Below is a small trained network, with its code and all its weights. Each question gives an input and a target symbol and asks what happens when units are switched off, that is, made to give their printed mean instead of their output.

import numpy as np


def w(rows, s, z=0):
    codes = np.array(rows[::2]) - 128.0
    scale = np.full(codes.shape[1], s)
    scale[-1] = z or s
    return codes * scale


def norm(h):
    return h / np.sqrt((h * h).mean(-1, keepdims=True) + 1e-5)


def f(y):
    return y / 2 * (1 + np.tanh(0.7978845608 * (y + 0.044715 * y**3)))


def softmax(a):
    e = np.exp(a - a.max(-1, keepdims=True))
    return e / e.sum(-1, keepdims=True)


def log_softmax(a):
    a = a - a.max(-1, keepdims=True)
    return a - np.log(np.exp(a).sum(-1, keepdims=True))


def net(x, mask):
    ids = ['αβγδζηθλμξπστφψω'.index(c) for c in x.split()]
    T = len(ids)
    res = E[ids] + P[:T]
    q, k, v = (norm(res) @ M[0].T for M in (Q, K, V))
    z = softmax(np.where(np.tri(T) > 0, q @ k.T / 2**0.5, -1e9)) @ v
    res = res + np.where(mask[0], z, O[0][:, -1]) @ O[0][:, :-1]
    y = f(norm(res) @ A[0][:, :-1].T + A[0][:, -1])
    res = res + np.where(mask[1:13], y, B[0][:, -1]) @ B[0][:, :-1]
    return log_softmax(norm(res)[-1] @ U[:, :-1].T + U[:, -1])


Q, K, V, O, A, B = {}, {}, {}, {}, {}, {}
E = w([
[56,186,62,221,33],'α',
[75,78,246,141,98],'β',
[54,162,77,44,136],'γ',
[89,95,222,183,87],'δ',
[174,177,185,236,127],'ζ',
[142,236,45,182,139],'η',
[92,104,208,201,72],'θ',
[51,73,225,114,90],'λ',
[101,78,235,180,114],'μ',
[120,105,216,68,206],'ξ',
[157,98,202,216,145],'π',
[52,139,15,84,116],'σ',
[52,125,84,25,180],'τ',
[93,166,2,102,144],'φ',
[191,139,123,220,154],'ψ',
[77,129,93,19,171],'ω',
],0.014)
P = w([
[82,204,136,179,168],'0',
[169,141,156,149,98],'1',
[95,147,109,186,192],'2',
[188,131,154,102,71],'3',
[78,252,162,148,129],'4',
[198,117,149,98,69],'5',
[96,65,82,172,222],'6',
[206,96,156,63,54],'7',
[104,227,242,107,172],'8',
[204,74,149,78,68],'9',
],0.015)
Q[0] = w([
[114,4,30,205,202],'h1',
[244,118,131,41,16],'h1',
],0.031)
K[0] = w([
[157,255,198,72,28],'h1',
[226,49,113,62,64],'h1',
],0.028)
V[0] = w([
[208,148,44,173,121],'h1',
[30,88,62,168,3],'h1',
],0.033)
O[0] = w([
[151,94,59,151,168,6],'h1',
[6,83,61,152,30,112],'h1',
],0.024,0.013)
A[0] = w([
[253,110,123,56,13,253],'n1',
[113,115,162,132,128,129],'n2',
[88,108,150,134,185,140],'n3',
[147,150,167,91,54,93],'n4',
[99,86,125,157,199,21],'n5',
[72,162,151,186,168,90],'n6',
[143,64,69,133,57,87],'n7',
[111,71,81,150,160,75],'n8',
[101,172,162,92,164,190],'n9',
[206,137,162,81,127,104],'n10',
[189,93,110,116,125,234],'n11',
[62,176,123,131,125,176],'n12',
],0.032,0.0074)
B[0] = w([
[109,79,224,117,254,216],'n1',
[116,137,119,123,159,168],'n2',
[165,154,138,157,175,136],'n3',
[185,168,55,138,116,248],'n4',
[127,169,80,188,141,143],'n5',
[94,116,101,72,137,154],'n6',
[211,170,175,129,118,206],'n7',
[77,76,120,88,117,164],'n8',
[133,134,105,145,59,222],'n9',
[65,92,55,78,107,241],'n10',
[145,126,200,156,65,183],'n11',
[138,98,178,144,204,243],'n12',
],0.041,0.016)
U = w([
[134,142,77,151,235,106],'α',
[194,166,173,10,138,44],'β',
[199,198,72,112,131,114],'γ',
[149,159,72,98,110,171],'δ',
[104,92,91,244,154,134],'ζ',
[192,87,114,108,77,254],'η',
[185,1,133,151,170,104],'θ',
[83,183,76,167,181,135],'λ',
[107,67,115,53,124,187],'μ',
[70,45,191,114,130,76],'ξ',
[118,127,65,65,153,212],'π',
[38,185,154,109,84,113],'σ',
[86,134,231,201,169,56],'τ',
[234,121,55,188,150,111],'φ',
[89,67,153,147,81,182],'ψ',
[222,194,144,153,119,139],'ω',
],0.017,0.0076)

Each question gives the input, a string of symbols that net reads in full, and the target symbol t.
The units are the heads (2 rows each of Q, K, V and O) and the neurons (one row each of A and B). Each row of codes is followed by its name. A weight is (code - 128) times the scale printed after its matrix; where a second scale follows, it is the last column's (O, A, B and U).
mask holds one flag per unit, heads first, then neurons. A switched-off unit (its flag False) gives its mean, the last column of its rows in O or B, instead of its output. The means were averaged over made-up inputs and are rounded, as every weight is.
A unit's drop is (log p(t) with every unit on - log p(t) with that unit switched off) / (log p(t) with every unit on - log p(t) with every unit switched off).
The circuit of an input: a set's keep is (log p(t) with only the set's units on - log p(t) with every unit switched off) / (log p(t) with every unit on - log p(t) with every unit switched off). Starting from the 12 units with the biggest drops (on a tie, the unit counted first), units are removed one at a time, each time the one whose removal leaves the highest keep (on an exact tie, the one counted first), for as long as the keep stays at least 0.8.
units of the circuit, in order: the units of the circuit, biggest drop first
unit that matters most: the unit with the biggest drop
top k neurons: the k neurons with the biggest drops, biggest first
input λ π θ θ ψ ξ θ, target φ: units of the circuit, in order	n1, h1
input λ θ λ ψ, target θ: units of the circuit, in order	h1, n11, n4, n10
input σ β θ ψ μ ψ β θ α, target ω: top 3 neurons	n10, n4, n12
input θ θ η ψ ξ β θ θ, target ω: units of the circuit, in order	h1, n7
input β θ τ θ φ θ μ ψ σ, target γ: unit that matters most	n4
input φ π λ, target θ: top 2 neurons	n8, n4
input λ μ θ θ ψ, target τ: units of the circuit, in order	h1, n10, n9
input β θ λ β λ ω θ ω, target μ: top 4 neurons	n10, n1, n12, n9
input φ λ φ ξ, target η: units of the circuit, in order	h1, n7, n8, n1
input θ η ξ, target τ: units of the circuit, in order	h1, n10
input θ δ ψ τ μ θ, target π: units of the circuit, in order	n10, n4, h1
input δ θ α τ ψ μ φ, target φ: top 2 neurons	n1, n5
input μ θ ξ θ λ λ μ, target σ: top 3 neurons	n1, n7, n4
input θ θ λ λ, target τ: top 2 neurons	n10, n12
input φ α ξ ξ θ θ λ α τ, target σ: units of the circuit, in order	h1
input μ θ ξ ξ δ ζ λ ψ θ, target σ: top 2 neurons	n1, n7
input μ α θ ω ψ μ, target μ: top 2 neurons	n10, n1
input η θ ψ λ σ θ β τ λ, target ω: units of the circuit, in order	n10, n4
input γ π α τ ω φ β λ θ, target ω: top 4 neurons	n10, n4, n12, n9
input θ δ σ φ, target η: units of the circuit, in order	h1, n7, n1, n8
input ψ λ ξ, target φ: units of the circuit, in order	h1, n1
